Moves between points:
J527 p J508
J527 a J441
J527 c J805
J527 s J578
J651 p J690
J651 a J112
J651 c J470
J651 s J140
J256 p J461
J256 a J75
J256 c J551
J256 s J935
J797 p J216
J797 a J805
J797 c J374
J797 s J619
J216 p J55
J216 a J45
J216 c J140
J216 s J441
J15 p J872
J15 a J122
J15 c J133
J15 s J582
J122 p J798
J122 a J578
J122 c J619
J122 s J959
J690 p J313
J690 a J719
J690 c J975
J690 s J499
J234 p J122
J234 a J724
J234 c J872
J234 s J831
J364 p J374
J364 a J216
J364 c J48
J364 s J527
J369 p J572
J369 a J884
J369 c J644
J369 s J775
J253 p J925
J253 a J916
J253 c J256
J253 s J719
J354 p J518
J354 a J369
J354 c J64
J354 s J992
J486 p J112
J486 a J175
J486 c J690
J486 s J55
J872 p J619
J872 a J798
J872 c J527
J872 s J232
J992 p J304
J992 a J775
J992 c J365
J992 s J677
J133 p J527
J133 a J619
J133 c J101
J133 s J724
J582 p J232
J582 a J959
J582 c J724
J582 s J64
J64 p J41
J64 a J644
J64 c J353
J64 s J365
J719 p J651
J719 a J486
J719 c J935
J719 s J374
J112 p J719
J112 a J658
J112 c J313
J112 s J364
J894 p J992
J894 a J680
J894 c J852
J894 s J75
J830 p J175
J830 a J499
J830 c J112
J830 s J45
J313 p J935
J313 a J651
J313 c J916
J313 s J48
J244 p J101
J244 a J527
J244 c J797
J244 s J122
J831 p J959
J831 a J353
J831 c J232
J831 s J518
J441 p J133
J441 a J872
J441 c J244
J441 s J450
J45 p J797
J45 a J101
J45 c J364
J45 s J872
J677 p J256
J677 a J925
J677 c J791
J677 s J313
J724 p J578
J724 a J489
J724 c J798
J724 s J353
J619 p J441
J619 a J15
J619 c J508
J619 s J489
J798 p J15
J798 a J234
J798 c J441
J798 s J629
J353 p J455
J353 a J408
J353 c J629
J353 s J572
J365 p J884
J365 a J806
J365 c J572
J365 s J791
J374 p J140
J374 a J55
J374 c J830
J374 s J508
J935 p J470
J935 a J690
J935 c J417
J935 s J830
J101 p J805
J101 a J508
J101 c J216
J101 s J798
J551 p J680
J551 a J117
J551 c J992
J551 s J417
J680 p J775
J680 a J791
J680 c J304
J680 s J253
J658 p J486
J658 a J830
J658 c J651
J658 s J216
J975 p J916
J975 a J935
J975 c J925
J975 s J658
J629 p J582
J629 a J831
J629 c J450
J629 s J468
J117 p J791
J117 a J256
J117 c J775
J117 s J975
J450 p J724
J450 a J232
J450 c J122
J450 s J953
J578 p J234
J578 a J450
J578 c J15
J578 s J455
J644 p J468
J644 a J354
J644 c J408
J644 s J806
J408 p J953
J408 a J64
J408 c J831
J408 s J28
J805 p J45
J805 a J244
J805 c J55
J805 s J15
J953 p J353
J953 a J41
J953 c J959
J953 s J369
J468 p J64
J468 a J518
J468 c J953
J468 s J852
J455 p J831
J455 a J953
J455 c J582
J455 s J354
J28 p J369
J28 a J365
J28 c J518
J28 s J680
J461 p J117
J461 a J677
J461 c J680
J461 s J470
J916 p J417
J916 a J470
J916 c J75
J916 s J486
J417 p J253
J417 a J975
J417 c J677
J417 s J112
J852 p J365
J852 a J304
J852 c J369
J852 s J117
J572 p J354
J572 a J28
J572 c J468
J572 s J894
J499 p J48
J499 a J374
J499 c J658
J499 s J101
J925 p J75
J925 a J417
J925 c J461
J925 s J651
J518 p J644
J518 a J572
J518 c J41
J518 s J304
J470 p J975
J470 a J313
J470 c J253
J470 s J175
J959 p J629
J959 a J455
J959 c J489
J959 s J644
J232 p J489
J232 a J629
J232 c J578
J232 s J41
J884 p J28
J884 a J852
J884 c J354
J884 s J551
J775 p J894
J775 a J551
J775 c J806
J775 s J925
J806 p J852
J806 a J992
J806 c J28
J806 s J461
J791 p J551
J791 a J461
J791 c J894
J791 s J916
J140 p J499
J140 a J364
J140 c J175
J140 s J244
J41 p J408
J41 a J468
J41 c J455
J41 s J884
J489 p J450
J489 a J582
J489 c J234
J489 s J408
J304 p J806
J304 a J894
J304 c J884
J304 s J256
J175 p J658
J175 a J48
J175 c J719
J175 s J797
J75 p J677
J75 a J253
J75 c J117
J75 s J690
J508 p J244
J508 a J133
J508 c J45
J508 s J234
J48 p J830
J48 a J140
J48 c J486
J48 s J805
J55 p J364
J55 a J797
J55 c J499
J55 s J133

The rows follow the links: the fewer symbols apart two points are, the more alike their rows tend to be.

Each row is also shifted at random along 2 hidden directions that mean nothing.

Some points, each with a row of numbers:
J797: [  68   -7    3   17  -23  -36  -55  -44   -1  -14  -79  -12  -17  -69    3   23    3  -10  -70   51   -8  -44  -14   10   36   -8   10   18  -22   18  -24  -32   30   44   12   21  -12   14   28   11  -20   29]
J450: [  71  -27   29    4   31  -16  -65    7  -58    4   14  -40   16    3   -3    6    0   55  -11  -21   29    4  -19   25   -8  -50  -29    8  -20  -38  -28    7    1   -4  -39   -7  -49   -2    2   40   27  -17]
J313: [   7  -16    6  -15    1  -28    6    8    4    2  -56   38   -4  -30   21  -21  -28  -39    7   42  -14  -42   31  -31  -16   58   14   31  -26  -18  -35  -46    5   33   22   11   19  -12    5   11   16   11]
J658: [-111   78  -16  -24  -13   21  -17   -1  -81  -34  -32    4   49  -12  -18  -18   35   18   38   -6  -27   62  -60  -31   14  -49   31   20    2   25  -33   24  -61    9  -20   31  -55  -14  -22    4   28  -57]
J374: [-170   66   -6  -35   -3    5    5  -70  -47    9  -39   18    2  -13   12  -44    6   32   20   -7   -8  -22  -31   -7   26  -12   -1   -8   16   -8  -15   37  -62  -12  -24   16    8  -15    4  -17    6   44]
J234: [ 109  -22   10  -12  -14  -23  -25  -11  -29  -27    0  -23   -8  -27  -14   16   11   27  -14  -18    0  -37  -47   45   30  -34  -57   13   15  -36  -28    9  -18   20  -19    5   -9    9   24   -3    2   10]
J578: [  92  -32   31   -9   -4  -14  -33    0  -18  -20   10  -40   -8  -14    6   26   24   29  -16  -38   -3  -25  -32   32   20  -39  -48    8  -11  -44  -24   15   -8    3  -21    4  -26   22   16    6   17  -11]
J499: [   9   11  -27  -38    0   -2  -30  -39  -51   21  -55   46   20    0   24  -41  -16   21  -20   24  -35  -32    0   -9  -12   10   18   11  -10   20   13   25  -47  -15   16   28  -10   16  -10  -23  -39   27]
J935: [  83  -55    0  -29   26  -40  -35    6  -43    8  -71   35  -13  -15   24  -17  -39  -40  -10   66  -46  -76   39   -7  -35   66    5   44  -31  -19  -27  -53  -10   32   43   38   25    4   -6   30  -12   22]
J806: [ -47   -8   -4   26   23  -13   24   32   13   16   21  -36  -46   48  -32   14   19  -49  -14    0  -49   19   -6   24    3  -28  -10   15   38    8   30   -4   -6  -20   35  -15   42   13    0    1  -15    0]
J441: [  90    0  -34  -11   -6  -19  -53  -52  -70  -10  -10    0   -6    5  -15  -22  -10   65  -12   56    2  -38  -24   30    4   13    4  -17   46   -3  -20  -23  -43  -54  -34   19    7  -35   40   -3  -73   16]
J518: [ -68   -6   31   -8  -17   39   38   14   57   20   45  -27   18   41   33   -7  -19    7  -14  -52   54   61   33  -35  -16  -26   -2  -37  -40  -12   53   54   36  -15  -19  -23    0   -2  -37  -19   60   16]
J830: [ -44   36  -29  -39    9    0  -64  -30 -122  -10  -60   31   23    9  -14  -50    7   32    4   25  -31   21  -43  -11    8  -37   28   13   -1   18  -19   16  -91  -17   -1   35  -34   11  -26    1   -9  -18]
J468: [ 148  -89   31  -33    7  -35  -35   40  -32   18  -19  -23   -5   13   17  -17  -48   11  -69    4  -20   -6   18   25  -15  -32    3    0  -56  -30    9   25  -18    6    1    7    0    2  -54    1   20   35]
J894: [  22  -31  -17   21   -2    1   60   52   95   19   20  -15  -76   70   13   10  -15  -45  -50    2  -12  -19   50  -25    0   32   -9   18  -33  -25   62  -24   55  -16   38  -36   68   21  -11  -61   -9  -10]
J216: [ -62   43    4   18  -25  -10   18  -34   69  -19  -53    6  -10  -56   21   15   18  -14  -36   -6   17  -31   16  -13   27   12    1   -4  -11   14    7    8   49   47   14   -6   14   15   27  -16   -4   35]
J953: [  58  -15   18  -15   40  -22   77   76   40   -1   35   -8    6   -9   -6   16    7   -9    4  -29   -8    5    6   44    4    1   -8  -18    4    8   10   49   -4   -5   13    2   29   -6   10  -34  -30   18]
J232: [  94  -48   22    9   45  -15  -67   -3  -46   29   16  -23   40    4   -5    5  -21   59    3   -3   35  -10   15   15  -24   -6   -2  -15  -13  -15  -21   -3   18  -28  -31    7  -40   -9   -6   51    5   -9]
J644: [  22  -27   21  -10  -10   37   53   41  110   28   47   -3   -3   38   39   16  -24   -2  -38  -49   44   25   55  -34  -11   18   -7  -24  -76    7   56   53   84  -11    2  -20   22   23  -36  -42   26   20]
J629: [  74  -37   10    9   59  -11  -36    4  -25   28   38   -1   44   -2    1   10  -15   36   18    7   50   -4   29   25  -31   21   10  -28   19   11  -14    7    7  -26  -33    8  -23  -14   23   45  -11   15]
J253: [  36  -31  -32  -12   34    4  -28   11  -51   19  -25   28    2   14   -8   -3   16  -34   46    2  -69  -26    0    2  -28   -5  -14   45    2    5    0  -28  -35   11   53    2  -13   54  -13    7  -16  -30]
J551: [ -91   28   -5   25  -52   37   66   17   83   -9   46    6  -41   61   18  -13  -10  -23    2  -15   29   31   20  -72  -12   35   -3   -1   -9  -33   42  -27   58  -20   -7  -33   55  -35  -14  -39   47  -28]
J408: [  68  -33   20  -17   15  -18   76   71   66   -9   27  -13   -3   -2    2   13    9  -13  -22  -33   -3   18   25   22   12    2    6  -16   -5   -1   22   53   10   -2    5    5   37   -4   -9  -51  -15   20]
J527: [ -81   79  -45   31  -13   33   10  -22   28   -8   30  -16    5   38   15    7   24   55  -10   -8   66   26    1  -29   30    7   -2  -22   14   19   23   11   30  -48  -41  -21   10  -11   38  -33  -15  -57]
J775: [-134   36   -1   18  -22   21   62   27   29   -1   27  -21  -45   77    4  -24   -6  -15   -8   -9    2   30   -8  -52    5   -6  -17    3   -1  -53   14  -22   -4  -28  -21  -28   49  -26  -14  -28   56  -34]
J724: [ -65   20   36   -3   17    7  -19    9  -39  -21   38  -56   13    4   -3   21   34   47   24  -65   34   22  -50   12   13  -76  -55   -6   -2  -44  -32   31   -3   -3  -54  -19  -52    5   27   17   56  -38]
J925: [  85  -41  -28    1   15   13  -27    6  -10   15    0   32   -6   -4  -14   18    9  -44   45   -8  -55  -30   10    5  -35   14  -11   37    8   15   20  -22  -10   28   58    7  -14   64  -18   -1  -36  -38]

In each set, the symbols that take the first to the second take the third to the fourth, perhaps in another order. Give the fourth.
Answer with the point's name.
A [  27   -7   42  -20    0  -22  -53   -4  -94  -33   -6  -58   -5  -10  -14    3   21   48    8  -28   -5   -6  -79   52   34  -72  -62    4   15  -58  -62    5  -59    2  -49    9  -53   -5   12   26   45  -11]
B [ 100  -33    6    8   44   -7   61   36   78    6   43    3    9  -24   -6   30   -7  -16    4    0   17  -12   43   50  -12   51   17  -33   20   33   18   29   20   -2   18   -3   36  -11   25   -7  -55   30]
C [ -38   25   -4  -18  -10   -4   -4  -64   15    4  -47   34  -23  -49   23  -13    1    3  -13    9  -20  -47    7   -1    6   22   22   -1   -4   13   -4   19   -2   18    2   11   16    7   15  -16  -28   58]
D J527

A [  59  -10   21    9  -10   -3   -7    2   29  -17   29  -33   -2  -12    4   37   24   20   -9  -63   24  -14  -16   30   21  -29  -62    6  -19  -21    1   32   32   13  -18   -2  -15   16   24  -15   14  -21]
B [ -94   88  -31   17   -5   49   36  -37   37   -7   48  -13    9   34    5   -1   25   68   22  -22   62   28    1  -13   22    4   -1  -34   36   11   19   18   18  -56  -48  -29   22  -28   49  -41  -13  -33]
C [ 109  -54   16    9   56   -7  -48    5  -11   30   25  -10   48   -3   -2   10  -25   49   -1    3   41  -11   34   30  -28   15  -14  -12    1    5  -20   11   22  -27  -23    1  -29   -6   15   51   -7   12]
D J798

A [  54   21  -34   -2  -10   40   18    8   61  -17  -26   45   40  -22   13   30   11  -20  -17   -9    6   10   42  -44   -1   45   46   23  -57   66   29   23   60   34   48   12   -4   50   -9  -45  -34  -60]
B [-113   44    5  -33  -11  -28  -22  -72  -61   -4  -56    6   -7  -27    1  -44    7   19    5   20  -26  -19  -42   15   18  -28    6    2   21  -12  -35   11  -71   13  -22   25   -8  -13    5    6   14   67]
C [ 220  -48  -51  -18    0    6  -39   13   23   14  -66   76   32  -26   18    4  -14  -17  -56   34  -32  -44   76  -18  -19   52   50   30  -61   60   36    5   39   39   72   32    0   64  -25  -39  -83  -34]
D J55

A [ 113   -5  -43  -40   14    9  -48  -20  -28    8  -63   50   27   -2   20  -17   -9    2  -27   19  -44  -22   36  -10  -22   19   36   12  -36   45   17   19  -19    9   38   24   -9   53  -17  -28  -56  -16]
B [ -24   28   -5  -27  -18   -2  -26   10  -82  -51  -51    4   40  -30  -18  -10   11   -5   20   36  -25   48  -45  -17    4  -21   44   24    1   28  -38    0  -40   23    4   28  -46  -18  -14   15   10  -37]
C [ 123  -20   -5   -6  -21   -2  -32   16  -20  -38  -68   42   19  -61   -1   11   -7  -31  -12   59  -36    1    4  -18   -4   27   45   34  -24   32  -28  -34   15   53   37   38  -25   13   -9   21  -20  -27]
D J690

A [  76  -59   37  -24   -7  -24  -34   25  -37   17   -1  -25    0   29   17  -20  -34   22  -47   10    4   10    6    6  -11  -44    2  -11  -41  -22    6   27   -5   -2   -9   -4   -9   -2  -56   10   45   34]
B [-207   42   15    5   11  -26   22   40  -91  -14    7  -69  -46   81  -35  -38   21    7   15  -16  -47   50  -73   -2   20  -85  -32   15   46  -62  -16    2  -84  -49  -32  -11   27  -40  -12   -6   38  -20]
C [ -22  -21  -25  -14   39   -2   -4    6   -2   29  -25   46   -3   20   34  -24   -8  -25   24   -2  -30  -47   32  -24  -23   50  -11   39  -18  -21   -1  -20  -11   14   28    7   23   27   -6  -17   -1  -13]
D J830

A [  -7  -25  -15    0   34    5    0   10   -2   35    1   46   -3   35   15   -9   -7  -26   31  -19  -38  -54   29  -28  -30   37  -16   45  -35  -18   10  -27  -16    9   41    5   20   42   -8  -24   -7  -24]
B [  40  -20  -24   14  -10   28    7    4   15    2   25   35    2   -9  -13   26   18  -52   56  -20  -46   -1    4   -6  -28    8    5   31    8   26   27  -31    1   31   43   -7  -17   47  -25   -2  -17  -39]
C [  46  -40   28    0   27  -12  -70   -6  -75    5   12  -46   25   27    0    0  -11   58   11  -17   34    3  -13   25   -3  -41  -23   -5  -11  -31  -41    2  -13  -18  -48   -3  -50   -5   -2   52   32  -27]
D J234

A [ -51   -4   -3  -15   35   -1   16   10   -3   31  -24   35   -3   26   32  -22   -4  -17   32  -17  -37  -41   26  -35  -14   55   -4   40  -25  -18   -2  -17   -9    5   23   -2   19   20    2  -18   -3  -19]
B [ -40   25  -15  -10   -8    1   25  -45   77    2  -31   44  -19  -31   35   -2   -9  -11  -20   -5    8  -63   31  -13   16   39    7   -1  -29   21   23   26   39   31   21  -11   24   28   12  -38  -37   48]
C [ -30   44   -2   -3  -38    3   36  -22   20  -33   31  -10  -17  -29   -8   15   36   23   34  -37    2  -23  -44   33   34   -9  -44  -17   33  -23  -19   32  -21  -13  -39   -3   12  -15   37  -33   -8   27]
D J41

A [-140   26  -10  -25   37   12   11   -2  -49   29  -11   19    5   43    5  -35   15  -10   60  -21  -32   -8  -13  -30  -20   -1  -27   31    1  -28   -7   -3  -55  -10    0   -3   -7   20   -7  -12   24  -36]
B [ 113  -13  -21   -9  -18    2  -12   32    2  -27  -66   48   24  -60    0   20    5  -46  -14   44  -20   -3   23  -27    5   32   44   18  -29   34  -13  -20   34   53   42   31  -20   11   -6   17  -15  -36]
C [  19  -28   43  -47   14  -39   11   62  -63  -17    7  -43   -4   14  -14  -19    3    8  -21  -11  -30   33  -57   37   15  -56    2  -13   -6  -34  -16   50  -64  -10  -22    8    2  -29  -13   -8   27   29]
D J28

A [ 109  -25   15   -9  -20  -10  -12    0    0  -15   17  -13  -20  -35   12   29   18   10  -16  -36   -2  -39  -16   37   33  -26  -50   10  -14  -42  -15   11   10   23  -13   -1  -21   24   34  -14   -6   -2]
B [  33  -19    4   26   47   24   21   15   75   24   64   17   52   -3   17   25  -12   23   29  -28   81    2   58   16  -27   43    9  -31   13   29   15   25   57  -18  -16   -3  -11  -12   26   10  -11   -4]
C [   5   11    6   -2  -19   -8   13   23    1  -42  -52   20   23  -54   -2    5    0  -33    7   29  -18    4   -8  -27    4   27   31   19  -18   30  -34  -22   18   52    5   20   -8   -6   -3   17   13  -24]
D J499

A [  73    9    4   -7  -19  -34  -10  -14  -26  -31   14   -5  -17  -34   -8   19   24   24   -1  -26  -25  -37  -49   58   33  -24  -46   -4   25  -26  -34   10  -28    9  -18   10   -2    2   35  -11   -7   33]
B [  54  -63   42  -26   -3  -33  -70   -6 -105   26  -15  -24    8   18  -16  -46  -42   33  -36   25   -3   17  -24   14  -23  -75   11  -18  -17  -36  -19    0  -57   -7  -22    8  -38  -23  -55   47   52   43]
C [ -78  -25   44  -12   -5  -22  -59  -20 -115   22   -1  -43   17   17  -30  -34  -25   27   14   25    6   53  -56   22  -25  -75   18  -33   37  -19  -22   -1  -66  -21  -38    1  -62  -37  -49   85   65   68]
D J925

A [  15   32  -16   43  -10    0  -52  -12    1  -17  -40  -39    0  -11  -11   27   24   22  -63   21   25   10  -11   -1   40  -34   12    9  -16    7  -13  -12   44    1  -18    3  -22   23   32    6  -26  -36]
B [  12   20  -22   22   -2   -6  -63  -20  -47  -19  -34  -37    7   16  -13   12   24   50  -51   27   24    9  -17    1   29  -43   15   17   12   11  -23  -19    7  -22  -35   -7  -22    0   26    5  -11  -44]
C [  89  -50   28  -13   59  -42  -40   12  -98    8    2  -23   24  -36  -34  -30  -21   24   29   52  -11   -7  -17   85  -27   -5   20  -33   53    7  -54    4  -70  -30  -28   34  -17  -41   17   67  -12   42]
D J455

A [ -71    7   -7   10  -28   19  -18  -15  -79  -18   14   -9   10  -13  -42    1   27  -38   85   -6  -51   44  -48  -16  -20  -39   -5   13   48    9  -16  -40  -56   16   -1   10  -48    4  -23   46   32  -39]
B [  22  -27   10   12  -56  -19  -16    8  -49    1  -13   -9  -43   38   -8  -37  -41  -17  -16   58  -18   -3  -15  -27  -16   -6    9   15    9  -45  -13  -74  -31   -9  -21    4   17  -52  -21   22   49    4]
C [  24    6    2   23   -8  -28  -73  -23  -57  -36  -71  -39    2  -31  -22   16   20   29  -58   41   11   -7  -45   16   45  -56    7   23    8   13  -58  -28    8   12   -5   13  -23    6   21   35   -7  -19]
D J364

A [  55  -23   -2   27  -62   10   17    8   24    2   10   15  -45   21   -4  -14  -34  -39   -1   39   -3    6   24  -35  -13   33   14    8   -3  -13   11  -80   39    5    2  -11   19  -23  -22    3   29    2]
B [-137   37    2  -17   42    6   11    1  -43   27    5   19    6   38   12  -22    6   -5   62  -29  -32   -5  -16  -33  -16    3  -23   33   -5  -27    1   -5  -47   -4    6    3    1   16   -9   -4   19  -33]
C [  27  -38   37  -44    6  -25    6   45  -55   -3    0  -36   -1   46   -2  -25   -3   17  -27  -11  -23   29  -34   28    2  -58  -12  -10  -24  -44  -15   50  -44   -8  -28   11   -5  -17  -39   -9   27   22]
D J365

A [  28    7   19  -11  -16  -12    0  -10   -2  -36   20  -37  -12  -20   -2   24   26   22    4  -41    9  -11  -43   40   35  -45  -61    9    6  -39  -25   21  -19    9  -35  -13   -6    0   24  -12   16   -1]
B [-109   49   15   -6   32   -6   82   22   28   -7   61  -24   30  -11  -10    6   19   15   62  -33   41   56  -16   36    6   -1    1  -45   53    5   -5   48  -32  -31  -31   -3    5  -53   33    7   10    7]
C [ -79   48   14   15  -19  -31  -52  -36  -59  -40  -65  -41  -11  -30  -21   16   34   25  -21   23    7   18  -64   11   43  -51   -8   16   28  -13  -52   -7  -14   17  -27    8  -23  -13   26   42    5    4]
D J15

